What each symbol does to the nodes:
Q978: δ>Q18, κ>Q828, σ>Q117, α>Q427, ε>Q289
Q766: δ>Q503, κ>Q64, σ>Q897, α>Q215, ε>Q686
Q793: δ>Q897, κ>Q945, σ>Q620, α>Q830, ε>Q373
Q960: δ>Q513, κ>Q613, σ>Q18, α>Q619, ε>Q474
Q99: δ>Q668, κ>Q95, σ>Q469, α>Q247, ε>Q939
Q324: δ>Q254, κ>Q966, σ>Q670, α>Q772, ε>Q914
Q289: δ>Q619, κ>Q443, σ>Q427, α>Q18, ε>Q960
Q254: δ>Q623, κ>Q914, σ>Q116, α>Q597, ε>Q911
Q891: δ>Q998, κ>Q711, σ>Q634, α>Q682, ε>Q678
Q165: δ>Q351, κ>Q670, σ>Q301, α>Q982, ε>Q116
Q597: δ>Q626, κ>Q254, σ>Q351, α>Q966, ε>Q623
Q522: δ>Q926, κ>Q620, σ>Q939, α>Q573, ε>Q30
Q116: δ>Q966, κ>Q772, σ>Q982, α>Q351, ε>Q597
Q176: δ>Q978, κ>Q420, σ>Q314, α>Q248, ε>Q828
Q520: δ>Q277, κ>Q100, σ>Q711, α>Q222, ε>Q403
Q100: δ>Q403, κ>Q301, σ>Q565, α>Q520, ε>Q413
Q626: δ>Q167, κ>Q623, σ>Q324, α>Q914, ε>Q770
Q57: δ>Q323, κ>Q127, σ>Q14, α>Q755, ε>Q917
Q803: δ>Q362, κ>Q14, σ>Q707, α>Q676, ε>Q563
Q682: δ>Q565, κ>Q891, σ>Q127, α>Q484, ε>Q998
Q613: δ>Q474, κ>Q471, σ>Q289, α>Q960, ε>Q263
Q668: δ>Q645, κ>Q939, σ>Q36, α>Q905, ε>Q303
Q998: δ>Q520, κ>Q678, σ>Q484, α>Q565, ε>Q100
Q443: δ>Q960, κ>Q129, σ>Q978, α>Q289, ε>Q613
Q550: δ>Q121, κ>Q243, σ>Q612, α>Q639, ε>Q28
Q778: δ>Q197, κ>Q314, σ>Q896, α>Q603, ε>Q117
Q13: δ>Q554, κ>Q238, σ>Q626, α>Q770, ε>Q650
Q129: δ>Q613, κ>Q619, σ>Q828, α>Q443, ε>Q471
Q554: δ>Q469, κ>Q650, σ>Q167, α>Q171, ε>Q814
Q676: δ>Q719, κ>Q803, σ>Q243, α>Q872, ε>Q362
Q36: δ>Q95, κ>Q247, σ>Q650, α>Q49, ε>Q905
Q373: δ>Q215, κ>Q342, σ>Q830, α>Q897, ε>Q766
Q469: δ>Q36, κ>Q814, σ>Q238, α>Q269, ε>Q247
Q215: δ>Q389, κ>Q766, σ>Q976, α>Q205, ε>Q503
Q290: δ>Q603, κ>Q52, σ>Q686, α>Q896, ε>Q778
Q30: δ>Q945, κ>Q830, σ>Q573, α>Q926, ε>Q976
Q197: δ>Q176, κ>Q117, σ>Q404, α>Q296, ε>Q420
Q911: δ>Q13, κ>Q167, σ>Q597, α>Q623, ε>Q238
Q755: δ>Q634, κ>Q57, σ>Q803, α>Q563, ε>Q323
Q14: δ>Q563, κ>Q719, σ>Q121, α>Q803, ε>Q755
Q711: δ>Q678, κ>Q565, σ>Q323, α>Q891, ε>Q222
Q878: δ>Q772, κ>Q351, σ>Q403, α>Q670, ε>Q324
Q28: δ>Q803, κ>Q872, σ>Q639, α>Q121, ε>Q14
Q351: δ>Q324, κ>Q116, σ>Q413, α>Q878, ε>Q966
Q95: δ>Q939, κ>Q905, σ>Q814, α>Q99, ε>Q628
Q639: δ>Q707, κ>Q550, σ>Q938, α>Q701, ε>Q121
Q277: δ>Q982, κ>Q403, σ>Q678, α>Q301, ε>Q165
Q121: δ>Q676, κ>Q28, σ>Q701, α>Q707, ε>Q803
Q938: δ>Q705, κ>Q612, σ>Q471, α>Q794, ε>Q701
Q945: δ>Q373, κ>Q976, σ>Q288, α>Q793, ε>Q342
Q18: δ>Q129, κ>Q289, σ>Q420, α>Q191, ε>Q619
Q828: δ>Q289, κ>Q191, σ>Q248, α>Q978, ε>Q443
Q603: δ>Q296, κ>Q778, σ>Q714, α>Q404, ε>Q197
Q247: δ>Q905, κ>Q99, σ>Q269, α>Q36, ε>Q668
Q49: δ>Q99, κ>Q36, σ>Q554, α>Q814, ε>Q95
Q484: δ>Q711, κ>Q682, σ>Q57, α>Q917, ε>Q565
Q288: δ>Q830, κ>Q926, σ>Q645, α>Q620, ε>Q793
Q565: δ>Q222, κ>Q998, σ>Q917, α>Q711, ε>Q520
Q939: δ>Q303, κ>Q628, σ>Q247, α>Q668, ε>Q573
Q471: δ>Q263, κ>Q513, σ>Q443, α>Q613, ε>Q794
Q628: δ>Q573, κ>Q645, σ>Q99, α>Q939, ε>Q522
Q389: δ>Q663, κ>Q503, σ>Q342, α>Q64, ε>Q491
Q897: δ>Q205, κ>Q373, σ>Q30, α>Q976, ε>Q215
Q342: δ>Q766, κ>Q205, σ>Q793, α>Q373, ε>Q64
Q573: δ>Q288, κ>Q522, σ>Q668, α>Q303, ε>Q926
Q634: δ>Q484, κ>Q323, σ>Q362, α>Q127, ε>Q682
Q663: δ>Q896, κ>Q491, σ>Q766, α>Q686, ε>Q290
Q563: δ>Q127, κ>Q755, σ>Q676, α>Q362, ε>Q634
Q645: δ>Q522, κ>Q303, σ>Q95, α>Q628, ε>Q620
Q905: δ>Q628, κ>Q668, σ>Q49, α>Q95, ε>Q645
Q719: δ>Q755, κ>Q362, σ>Q28, α>Q14, ε>Q57
Q64: δ>Q686, κ>Q389, σ>Q373, α>Q766, ε>Q663
Q427: δ>Q191, κ>Q978, σ>Q197, α>Q420, ε>Q18
Q362: δ>Q57, κ>Q563, σ>Q872, α>Q719, ε>Q127
Q528: δ>Q639, κ>Q705, σ>Q474, α>Q612, ε>Q550
Q966: δ>Q914, κ>Q597, σ>Q878, α>Q324, ε>Q626
Q926: δ>Q793, κ>Q30, σ>Q303, α>Q288, ε>Q945
Q678: δ>Q100, κ>Q222, σ>Q682, α>Q998, ε>Q301
Q303: δ>Q620, κ>Q573, σ>Q905, α>Q645, ε>Q288
Q503: δ>Q491, κ>Q686, σ>Q205, α>Q389, ε>Q714
Q222: δ>Q301, κ>Q520, σ>Q891, α>Q678, ε>Q277
Q701: δ>Q243, κ>Q639, σ>Q794, α>Q705, ε>Q707
Q403: δ>Q165, κ>Q413, σ>Q222, α>Q277, ε>Q670
Q323: δ>Q682, κ>Q917, σ>Q563, α>Q634, ε>Q891
Q171: δ>Q269, κ>Q554, σ>Q911, α>Q238, ε>Q469
Q772: δ>Q597, κ>Q324, σ>Q165, α>Q116, ε>Q254
Q670: δ>Q116, κ>Q878, σ>Q277, α>Q165, ε>Q772
Q263: δ>Q612, κ>Q794, σ>Q960, α>Q474, ε>Q528
Q982: δ>Q878, κ>Q165, σ>Q100, α>Q413, ε>Q351
Q52: δ>Q778, κ>Q404, σ>Q663, α>Q290, ε>Q314
Q248: δ>Q427, κ>Q176, σ>Q778, α>Q117, ε>Q978
Q301: δ>Q413, κ>Q277, σ>Q998, α>Q100, ε>Q982
Q686: δ>Q714, κ>Q663, σ>Q215, α>Q503, ε>Q896
Q612: δ>Q701, κ>Q528, σ>Q513, α>Q938, ε>Q639
Q314: δ>Q117, κ>Q296, σ>Q290, α>Q778, ε>Q248
Q650: δ>Q814, κ>Q269, σ>Q770, α>Q554, ε>Q49
Q243: δ>Q28, κ>Q707, σ>Q528, α>Q550, ε>Q872
Q404: δ>Q314, κ>Q603, σ>Q491, α>Q52, ε>Q296
Q420: δ>Q828, κ>Q427, σ>Q296, α>Q176, ε>Q191
Q872: δ>Q14, κ>Q676, σ>Q550, α>Q28, ε>Q719
Q127: δ>Q917, κ>Q634, σ>Q719, α>Q57, ε>Q484
Q814: δ>Q247, κ>Q49, σ>Q171, α>Q469, ε>Q99
Q491: δ>Q290, κ>Q714, σ>Q64, α>Q663, ε>Q52
Q830: δ>Q976, κ>Q793, σ>Q522, α>Q30, ε>Q897
Q117: δ>Q420, κ>Q248, σ>Q603, α>Q197, ε>Q427
Q794: δ>Q528, κ>Q938, σ>Q613, α>Q263, ε>Q705
Q770: δ>Q171, κ>Q13, σ>Q914, α>Q167, ε>Q554
Q707: δ>Q872, κ>Q121, σ>Q705, α>Q243, ε>Q676
Q167: δ>Q238, κ>Q770, σ>Q254, α>Q911, ε>Q171
Q914: δ>Q911, κ>Q626, σ>Q772, α>Q254, ε>Q167
Q191: δ>Q443, κ>Q18, σ>Q176, α>Q828, ε>Q129
Q474: δ>Q938, κ>Q263, σ>Q619, α>Q513, ε>Q612
Q205: δ>Q64, κ>Q215, σ>Q945, α>Q342, ε>Q389
Q413: δ>Q670, κ>Q982, σ>Q520, α>Q403, ε>Q878
Q238: δ>Q650, κ>Q171, σ>Q623, α>Q13, ε>Q269
Q705: δ>Q550, κ>Q701, σ>Q263, α>Q528, ε>Q243
Q976: δ>Q342, κ>Q897, σ>Q926, α>Q945, ε>Q205
Q269: δ>Q49, κ>Q469, σ>Q13, α>Q650, ε>Q36
Q619: δ>Q471, κ>Q960, σ>Q191, α>Q129, ε>Q513
Q714: δ>Q52, κ>Q896, σ>Q389, α>Q491, ε>Q404
Q917: δ>Q891, κ>Q484, σ>Q755, α>Q323, ε>Q711
Q296: δ>Q248, κ>Q197, σ>Q52, α>Q314, ε>Q176
Q513: δ>Q794, κ>Q474, σ>Q129, α>Q471, ε>Q938
Q623: δ>Q770, κ>Q911, σ>Q966, α>Q626, ε>Q13
Q896: δ>Q404, κ>Q290, σ>Q503, α>Q714, ε>Q603
Q620: δ>Q30, κ>Q288, σ>Q628, α>Q522, ε>Q830

In the rows, zero is written as 427.

The rows follow the links: the fewer symbols apart two nodes are, the more alike their rows tend to be.

Each row is also shifted at random along 4 hidden directions that mean nothing.

Some nodes, each with a row of numbers:
Q342
[ 540  351  374  365  499  367  476  403  490  491  440  383  393  341  460  435  330  298  416  438  388  366  463  440  392  514  391  453  338  463  374  426  345  455  477  450  503  417  436  463  306  489  377  396  449  511  465  418  380]
Q670
[ 370  431  496  398  338  472  388  395  378  339  458  478  468  433  398  419  441  542  400  473  419  512  441  431  521  360  425  436  507  441  425  374  545  452  415  410  430  423  421  411  411  352  410  392  329  372  439  406  487]
Q36
[ 612  474  376  337  406  438  382  431  444  422  347  441  478  298  402  383  473  366  441  425  398  493  448  423  260  401  405  363  431  448  447  334  437  366  412  436  540  408  465  409  525  458  504  464  340  463  367  374  441]
Q682
[ 580  320  365  491  352  350  455  415  497  365  387  473  414  463  500  436  328  521  399  438  386  559  519  494  325  368  390  465  334  453  374  489  517  445  528  454  390  380  423  437  277  482  400  458  411  511  418  474  463]
Q896
[ 616  429  406  428  517  449  407  423  392  540  415  372  408  385  443  424  375  283  415  393  468  357  417  459  235  482  429  377  454  396  381  422  301  469  399  415  471  454  410  436  390  445  401  433  514  381  430  438  361]
Q926
[ 539  439  530  326  477  448  454  433  403  409  435  393  414  349  399  466  498  368  447  438  458  305  347  490  580  494  466  496  460  409  489  351  396  455  386  417  498  448  398  349  440  363  382  461  366  367  392  350  400]
Q129
[ 396  399  483  497  491  360  433  448  484  427  402  380  400  528  441  468  467  431  447  438  446  298  476  422  524  507  406  473  343  389  451  488  378  362  474  449  338  377  395  415  453  462  469  447  522  449  395  466  389]
Q484
[ 471  372  358  491  359  368  456  436  505  385  315  469  393  471  456  450  421  511  397  466  366  559  585  348  356  352  304  433  338  417  418  509  506  224  535  445  374  311  436  494  515  510  586  435  416  514  365  473  467]
Q443
[ 426  386  325  512  485  413  537  443  440  494  422  392  303  452  429  462  459  304  456  360  466  449  365  319  277  419  406  393  377  381  510  597  292  369  369  437  395  384  434  536  447  559  459  395  596  455  473  500  385]
Q57
[ 533  466  410  521  367  428  511  428  449  416  305  462  356  498  370  462  509  506  443  456  409  559  443  332  390  337  340  444  404  396  481  560  474  204  398  435  350  366  454  458  664  494  595  430  449  466  344  485  466]
Q911
[ 245  445  378  358  348  406  500  441  448  427  464  477  356  334  429  454  408  428  457  384  455  573  376  345  438  309  431  422  377  398  428  430  484  404  399  441  516  444  425  509  465  506  431  393  342  458  478  391  471]
Q314
[ 289  434  390  460  507  498  454  372  344  523  517  381  417  424  387  391  384  287  424  408  457  376  284  441  312  477  481  374  524  452  438  480  291  601  290  408  442  515  450  462  310  412  292  347  557  378  525  454  377]
Q116
[ 321  441  396  384  342  491  460  410  377  378  470  489  417  387  399  414  444  489  410  434  404  574  395  360  474  327  416  424  507  453  449  430  510  408  393  407  462  426  458  475  455  394  434  361  342  402  470  407  483]
Q191
[ 383  388  476  488  503  385  439  455  465  409  455  371  438  524  468  455  427  451  437  417  422  231  400  545  611  560  501  516  377  451  431  450  388  521  497  441  342  452  403  328  312  375  322  488  499  438  414  443  389]
Q427
[ 527  489  308  491  508  488  531  482  397  489  393  385  378  451  381  422  564  307  486  334  428  382  257  378  358  468  479  408  483  435  563  554  286  368  330  426  402  444  501  431  595  468  462  470  564  441  405  462  374]
Q167
[ 545  450  457  352  361  372  467  461  474  403  381  468  387  354  443  470  430  481  451  414  448  492  434  449  491  354  429  477  346  401  403  382  522  371  471  445  485  442  400  388  500  464  460  490  297  451  380  377  466]
Q711
[ 342  340  381  479  350  364  410  422  485  358  461  471  445  471  499  417  335  535  410  423  405  541  485  479  374  362  428  432  332  455  375  445  521  519  502  448  393  415  420  444  235  468  349  423  394  491  469  462  478]
Q254
[ 237  502  392  356  338  457  473  479  429  393  438  477  428  389  399  432  521  494  466  388  413  525  368  321  584  342  448  447  449  434  482  405  517  319  417  433  466  444  465  446  624  424  498  430  308  440  420  376  486]
Q165
[ 400  385  511  405  346  453  383  377  378  333  494  475  472  435  425  418  381  549  392  475  430  514  437  498  498  365  451  443  492  446  393  375  552  555  418  399  428  450  406  397  284  338  328  387  331  366  467  414  479]
Q573
[ 548  394  449  331  456  473  451  445  353  404  422  409  397  322  450  461  439  351  396  398  458  370  399  494  448  451  459  466  510  409  457  356  404  468  450  395  525  421  396  386  366  351  379  472  369  338  412  364  408]
Q263
[ 432  405  420  528  466  391  395  372  463  458  476  405  445  523  410  394  385  416  440  460  426  421  444  391  332  451  396  367  363  429  414  505  370  483  378  445  345  418  436  491  346  492  398  347  557  478  480  509  400]
Q755
[ 318  473  436  523  368  441  508  391  424  413  474  471  384  509  365  429  458  509  483  423  458  551  272  418  439  337  469  431  423  431  474  547  471  481  291  440  359  501  451  427  452  465  364  377  457  441  466  480  463]
Q127
[ 555  403  528  506  371  362  439  410  493  346  358  467  438  538  424  459  412  610  418  510  390  429  497  524  561  420  393  525  354  442  388  458  553  377  509  447  320  403  410  328  430  397  446  480  378  473  337  451  471]
Q205
[ 357  403  329  370  494  387  470  412  483  514  458  385  398  340  428  419  393  267  452  408  397  388  424  347  373  481  398  399  353  443  422  439  313  402  416  459  499  420  466  525  417  527  446  366  475  519  480  419  382]
Q803
[ 556  455  467  520  393  464  469  449  370  420  372  452  373  527  426  479  443  529  410  424  455  466  423  438  452  373  415  470  496  386  413  521  472  354  429  401  332  435  401  400  522  378  466  471  460  350  373  474  452]
Q917
[ 515  485  409  497  359  392  449  448  494  366  390  478  457  501  388  404  509  538  499  406  406  516  347  460  434  358  466  437  346  460  487  481  508  405  393  467  364  453  477  367  527  482  440  477  410  510  382  457  474]
Q222
[ 223  349  458  443  335  381  345  421  446  321  476  484  470  470  482  420  360  570  395  444  426  515  530  446  440  354  415  411  377  423  376  380  555  496  513  426  390  393  384  441  272  417  391  410  361  426  463  441  477]
Q623
[ 528  447  425  355  358  399  474  470  457  393  415  478  394  363  449  461  420  493  449  392  442  503  383  466  520  355  471  484  383  426  413  400  528  428  456  438  483  465  417  379  451  435  400  491  299  441  403  383  476]
Q303
[ 406  371  449  327  448  467  418  434  361  389  464  408  422  327  471  446  395  372  388  410  448  360  426  503  470  466  471  456  513  423  426  330  421  522  468  394  520  436  391  385  282  329  335  455  363  341  446  360  412]
Q897
[ 408  493  470  336  495  396  438  423  487  450  454  384  460  379  369  412  513  350  497  440  413  289  339  426  590  530  474  465  359  455  482  358  365  431  367  465  476  465  458  381  508  452  416  416  415  490  419  363  390]
Q420
[ 193  369  402  469  504  442  461  421  413  466  431  372  411  479  463  442  412  372  375  450  379  293  484  399  510  545  390  477  462  458  419  485  348  381  503  420  373  380  434  463  389  396  441  404  524  421  444  448  374]
Q503
[ 358  590  333  388  504  440  408  493  446  532  423  380  454  381  365  375  570  273  534  324  453  361  298  291  358  458  481  323  403  412  518  403  286  359  313  453  475  472  482  467  694  526  524  445  503  473  430  409  385]
Q939
[ 517  434  364  338  437  493  419  455  354  416  446  422  454  303  445  392  447  341  438  343  443  436  327  498  336  425  516  392  529  451  477  344  401  547  397  409  548  469  445  386  351  376  333  479  366  380  444  368  415]
Q197
[ 557  479  489  455  515  466  402  444  397  462  317  368  471  477  391  430  512  393  400  477  382  228  475  457  514  575  396  470  509  438  442  411  363  296  469  406  366  397  436  345  594  336  533  500  480  387  309  420  377]
Q290
[ 460  515  512  411  518  444  339  443  397  487  401  366  490  436  395  414  479  366  445  433  460  246  414  458  456  531  460  402  466  410  412  349  342  436  393  414  419  471  406  351  532  373  453  469  466  364  373  400  372]
Q248
[ 303  421  456  459  516  453  423  424  406  451  414  369  459  491  426  427  434  404  391  471  382  237  465  460  550  572  416  488  486  461  423  430  358  401  480  405  369  412  436  381  430  341  434  441  497  403  391  428  376]
Q471
[ 463  447  454  523  478  387  423  399  470  447  480  396  429  517  387  410  465  398  502  420  472  391  331  428  381  452  468  388  335  417  482  506  351  508  317  460  346  465  430  435  397  507  365  382  558  470  471  486  392]
Q351
[ 471  492  466  389  340  484  411  430  386  346  435  487  473  424  373  403  508  549  439  441  411  499  365  436  548  360  465  445  513  450  472  380  545  426  390  414  434  454  449  372  515  344  435  438  315  389  402  391  487]
Q714
[ 379  451  501  404  508  410  333  431  422  496  447  365  480  432  447  413  379  366  414  439  451  248  484  486  449  542  449  415  416  414  346  334  353  490  465  419  428  458  382  378  394  386  403  458  463  394  418  403  375]
Q645
[ 349  474  410  316  446  502  411  483  358  406  402  415  446  320  411  421  548  361  431  373  442  381  400  383  462  435  455  408  535  404  513  338  403  358  414  399  512  404  433  417  551  364  492  470  363  351  396  353  421]
Q966
[ 652  466  402  367  346  450  472  488  425  378  284  483  405  380  438  464  503  522  384  453  367  518  542  360  525  366  344  492  472  426  434  417  540  155  542  413  455  344  447  412  672  388  630  497  294  426  303  386  484]
Q663
[ 484  369  372  409  511  400  405  427  428  536  433  371  404  369  494  428  293  280  386  409  441  356  498  435  268  496  403  391  399  403  332  414  313  480  481  427  481  427  398  477  300  467  391  413  501  432  467  440  361]
Q389
[ 488  488  409  381  508  384  381  474  487  493  374  373  469  397  440  407  468  339  453  404  403  281  478  393  444  525  418  411  357  427  411  359  354  331  487  449  451  413  430  408  569  463  531  482  448  480  379  397  382]
Q64
[ 433  486  390  385  505  388  397  469  487  489  431  381  471  395  426  396  458  332  480  384  415  306  404  408  441  518  463  402  353  443  430  370  338  417  436  457  462  455  454  414  505  471  449  453  451  496  417  394  383]
Q243
[ 251  564  450  522  416  489  339  491  382  417  469  432  533  585  399  380  529  553  460  374  430  361  355  415  586  448  516  408  527  448  445  428  460  441  406  409  285  498  447  367  579  329  448  471  467  366  411  457  442]
Q324
[ 614  445  393  380  346  467  485  442  388  374  467  482  431  385  416  409  429  500  446  383  413  550  293  501  468  347  507  468  497  471  447  429  521  534  380  421  475  504  463  374  382  379  315  456  318  416  447  399  476]

Start here and follow the symbols in turn, left to right. Where do you end up?
Answers are names.
[ 221  440  395  526  427  463  358  424  386  438  534  427  518  569  453  372  366  509  401  407  407  392  415  447  470  459  493  392  495  478  368  460  441  580  442  414  311  492  442  435  313  359  324  397  513  411  509  491  427]
ε α => Q707
[ 463  376  451  502  490  360  451  429  481  443  403  388  378  510  442  470  434  403  441  434  451  348  471  403  437  475  390  448  333  385  446  512  364  366  454  444  350  372  394  449  425  491  464  423  545  456  419  475  388]
σ κ => Q18
[ 533  453  444  454  346  424  359  460  426  325  457  484  479  457  430  394  465  550  478  374  480  535  341  522  379  325  522  390  413  427  463  394  538  571  376  434  404  481  415  350  354  418  327  479  362  410  432  429  483]
δ σ σ => Q682
[ 511  367  451  354  385  359  424  377  483  424  429  455  393  315  451  452  296  406  411  469  440  531  477  491  323  364  388  434  327  410  340  364  484  502  435  442  533  432  388  432  282  487  362  397  329  470  450  391  451]
σ δ => Q238
[ 418  442  456  524  386  462  486  413  376  432  429  457  361  521  412  469  414  516  409  429  462  498  380  427  451  363  436  456  486  395  422  539  465  425  385  401  341  463  408  420  441  403  409  422  469  360  430  484  453]
κ σ δ => Q803
[ 270  435  433  328  399  409  357  389  457  411  429  443  492  320  412  378  412  405  419  472  400  464  489  412  371  416  391  383  400  447  394  295  458  427  433  439  522  416  444  440  426  439  454  386  330  468  432  367  445]
α α ε κ => Q99
[ 266  465  451  326  478  457  493  412  417  454  466  392  379  323  351  443  535  304  470  433  458  370  326  330  525  457  431  432  444  400  530  407  347  375  307  426  512  424  441  467  543  455  458  359  423  419  456  370  400]
δ ε δ => Q64
[ 455  433  486  431  511  442  370  407  385  505  418  373  449  432  431  425  383  344  386  468  445  290  485  463  391  525  406  407  468  406  364  385  341  441  438  402  424  438  394  409  405  373  431  425  488  360  414  429  372]
κ δ ε => Q248
[ 639  499  425  397  512  399  367  490  461  506  347  369  472  399  441  415  465  337  455  397  429  278  473  442  400  522  437  411  381  407  403  355  343  355  471  439  438  430  427  371  553  445  509  520  455  439  347  400  370]
δ ε σ => Q491
[ 516  478  503  340  366  371  430  470  489  392  336  462  412  368  429  477  472  504  447  445  439  453  495  425  541  372  401  475  334  379  404  344  532  279  486  444  470  399  388  373  594  447  544  504  278  444  337  358  465]
α α α => Q623
[ 608  400  338  367  354  427  530  471  434  415  354  479  343  337  463  471  409  448  405  387  404  590  463  381  397  324  385  464  415  409  419  468  506  297  496  431  505  392  439  476  502  470  507  465  329  448  393  412  475]
σ δ => Q597
[ 381  500  396  537  429  470  346  445  404  435  491  427  534  570  408  353  451  501  442  387  405  390  367  440  452  458  503  378  486  481  420  458  427  531  405  427  304  497  467  391  436  378  374  434  513  421  456  485  421]
α ε => Q243
[ 562  430  455  394  344  473  429  411  375  355  388  481  441  412  400  430  452  530  394  466  407  532  463  411  475  347  394  451  513  436  439  403  542  363  434  398  435  397  436  414  486  358  486  428  330  381  391  412  482]
ε κ => Q966
[ 520  350  506  333  503  357  456  385  492  435  404  373  414  363  449  468  362  367  390  520  381  272  549  471  577  553  361  527  346  438  374  360  394  379  527  444  477  377  402  397  356  411  439  411  386  474  398  375  388]
κ κ => Q373
[ 370  488  472  521  377  452  492  414  401  414  422  461  381  526  367  458  486  523  461  431  467  499  331  407  482  345  443  451  456  406  466  538  477  388  336  423  342  465  427  415  544  427  440  416  454  395  413  474  460]
α α κ => Q719
[ 469  434  430  471  341  399  369  448  455  327  506  483  488  471  453  388  421  551  483  359  463  529  317  545  389  335  557  395  384  448  448  402  529  648  391  453  401  506  415  348  274  433  262  473  368  437  462  437  478]
α δ ε => Q403
